[-78  26 -31  68  11 -35 -23] ans = -31

[[ 48  22  50   0   0   0 -65]
 [ 24  34  18  -6  23  36 -85]
 [-28 -57  -5  25 -22 -23  74]] ans = -57

[[  1 -33  62  72  -4   6  79]
 [-32 -50 -57 -11 -27 -19 -70]] ans = -50

[   9   83    2   54 -105] ans = 9

[-85  20 -26 -12  22] ans = -12

[-25 -91 -14 -18  12   4 -42] ans = -25

[-66 -96  90  22  51  59] ans = 22

[[ 73  77  61  -4 -56]
 [  3   0   3  -3   0]] ans = -3

[[-48  32 -12   3  13  36  49]
 [ 83 -16  58 -52 -51 -46 -69]] ans = -51
---
[9760 6241 4893 2998 1558 3489 8137] → 2998, 9760

[-794  413  552  106 -936] → 552, 552

[-37  14   4  28   8  20  -9] → 28, 28

[[ 10  42 -23 -49   7]
 [-13 -25 -27  -5 -21]
 [-26 -46 -16 -20 -42]] → -27, 42

[158 125 206  62 243] → 206, 243

[1540 2715 7527 5773 7820 6626 1001] → 5773, 7820

[20 50 84 51 49 57 52] → 51, 84
---
[-94 -30 -68   4 -45  -5  63] result: -30

[-36 -88  55 -13 -25   7  93] result: -13

[[  32   -9   49  -24 -109]
 [  22  -36   90  -66  -51]
 [ 106  -29  106  -66  -61]] result: -24

[-105  -58  -19   25   -9  -13  -38] result: -19

[ 81 -39 -12 -17 -50] result: -17

[ -51 -103   38   23  -41] result: -41

[ 17  44  78 -19 -33] result: 17

[[ 17 -12   4 -37 -31  -7  -2]
 [ 38 -27  13 -78 -64 -12  -2]
 [ 32 -21  10 -64 -51 -10   0]] result: -10

[ 15 -14 -98   7  -2   4 -13] result: -2
---
[[102 -66  12 -91 -13 -65 105]
 [ 31 -11  -6 -10   0  -4  19]] out -66

[ 67  -2 -97 -89  91] out -89

[-84  32  77  34] out 32

[  9  -3 -21 -81  18] out -21

[-65  46 -16 -43  49 -97] out -65

[ 42 -14 -83   6] out -14

[-85  63  73  57 -90] out -85

[ 24  43  81 -93  48] out 24
---
Q:
array([[-0.104,  0.137, -0.141,  0.170, -0.175,  0.020],
       [-0.097,  0.011,  0.107,  0.051,  0.157, -0.167]])
A: 0.157

Q:
array([[ 0.16,  0.18,  0.13,  0.17,  0.17,  0.13],
       [ 0.01, -0.23,  0.21, -0.09, -0.09,  0.20],
       [ 0.01, -0.23,  0.21, -0.11, -0.10,  0.19]])
A: -0.09

Q:
array([[-0.06,  0.14,  0.02, -0.14, -0.13, -0.12, -0.07],
       [-0.12,  0.00,  0.03, -0.16, -0.13, -0.22, -0.09]])
A: -0.22

Q:
array([[ -4.3,   6.8, -15.0,  -3.0,   6.1],
       [-19.1, -19.3,  -7.4,   7.0,  13.3]])
A: 7.0

Q:
array([[-0.14,  0.12,  0.21, -0.06,  0.08],
       [-0.08, -0.17,  0.02,  0.05,  0.04],
       [-0.18,  0.04,  0.19,  0.11,  0.14]])
A: 0.05

Q:
array([[ 0.26,  0.43, -2.01, -1.77,  1.56,  1.97,  0.70],
       [-0.95,  0.26, -0.27,  0.13,  1.41, -1.93,  1.97]])
A: -1.93

Q:
array([[ 131.282, -150.268,  -95.739,   57.918, -170.330],
       [ 152.568, -151.818, -121.006,   56.575, -135.719],
       [ 170.427, -127.968, -105.059,   42.897, -168.986]])
A: 56.575
---
[-580  873  656 -144] Out: 656

[[6777 2315 5710 5121 6829 9546 7672]
 [8115 1545 5728 4275 5743 8207 4471]
 [6604 1799 5600 3794 6138 9598 5332]] Out: 5710

[[1575 1532 7372 9127]
 [2197 2047 7413 8699]] Out: 7372

[[5 2 3 5]
 [7 5 4 6]
 [6 4 5 5]] Out: 3

[94 63  2 32] Out: 2

[92 87 57 25] Out: 57

[3134 9236 4988 5712 7958 6106] Out: 4988

[[6222 2723 9486 5282 5678]
 [6864 3563 8581 6305 5711]
 [6202 5795 5747 7917 6298]] Out: 9486
---
-21,109,-39,37,91,-30,-33: -33
-87,-10,-19,-50,44: 44
-7,12,-52,35,53,77,85: 85
-101,-21,-31,18,50,-19: -19
-25,-88,-16,25,17,6: 6
-61,92,46,37: 37
-29,26,28,21,-60,-91: -91
-34,22,-91,100,-9: -9
---
[-90 -72  13  24  14] | 14

[[-30  18  69  -8  28   6]
 [-71  38  85  82  47  75]
 [-36 -53 -25  44  67  12]] | 12

[[-17  64 -95  54 -15 -19]
 [  8 -49  53 -40   5   7]] | 7

[  11   54   67   57 -106  -81   23] | 23

[-27  -8 -48  91 -41  65 -63] | -63

[[ -1  38   3   6  27]
 [ -9  49  44  64  94]
 [ 20  16 -36 -57 -58]] | -58

[-50 103  -4  71] | 71

[[ -58  -43   11    8  -39   -2]
 [   9   61  -55    3 -105  -77]] | -77
---
[10.66, -0.66, -14.04, -4.65] Out: -4.65
[-71.012, 64.816, -17.963, -153.331, 121.221, -47.096] Out: -47.096
[-0.02, -0.11, -0.03, 0.15, -0.04] Out: -0.04
[1.63, 0.56, -0.81, 1.25, 0.61, -1.24] Out: -1.24
[-0.7, -1.5, -0.3, 1.8, 1.5] Out: 1.5
[-11.2, 16.7, 9.5, 4.3] Out: 4.3
[-0.5, -0.3, -0.2, 0.4, -1.2, -0.6, 1.2] Out: 1.2
[-1.6, 1.3, -0.1, 0.3, -1.0, -1.2] Out: -1.2
---
array([[-1.12, -1.10, -1.82, -0.48, -1.64],
       [ 0.56,  0.36, -0.26,  1.46, -1.32]]) -> -1.82

array([[  9.0, -10.3,  -6.7,   7.5,   7.7,   5.9],
       [-14.5,   7.7,  19.3, -10.8,  -2.9,  -2.5],
       [  1.6, -10.4,  -3.8,   3.2,   9.2,   1.1]]) -> -6.7

array([-0.139,  0.068, -0.020,  0.171, -0.062, -0.082, -0.085]) -> -0.020

array([[  3.910,   4.680,  -6.379, -16.326,  -5.243,  13.939, -10.245],
       [-15.109, -12.464, -11.864,  -3.277, -11.337, -14.450,  -4.746],
       [ -2.360,  -9.630, -13.186,  -3.264, -18.806, -12.823,  -7.535]]) -> -6.379

array([-135.4,   59.8,  167.9,  116.3,   55.1]) -> 167.9

array([-0.154, -0.176,  0.063, -0.046, -0.093,  0.144]) -> 0.063
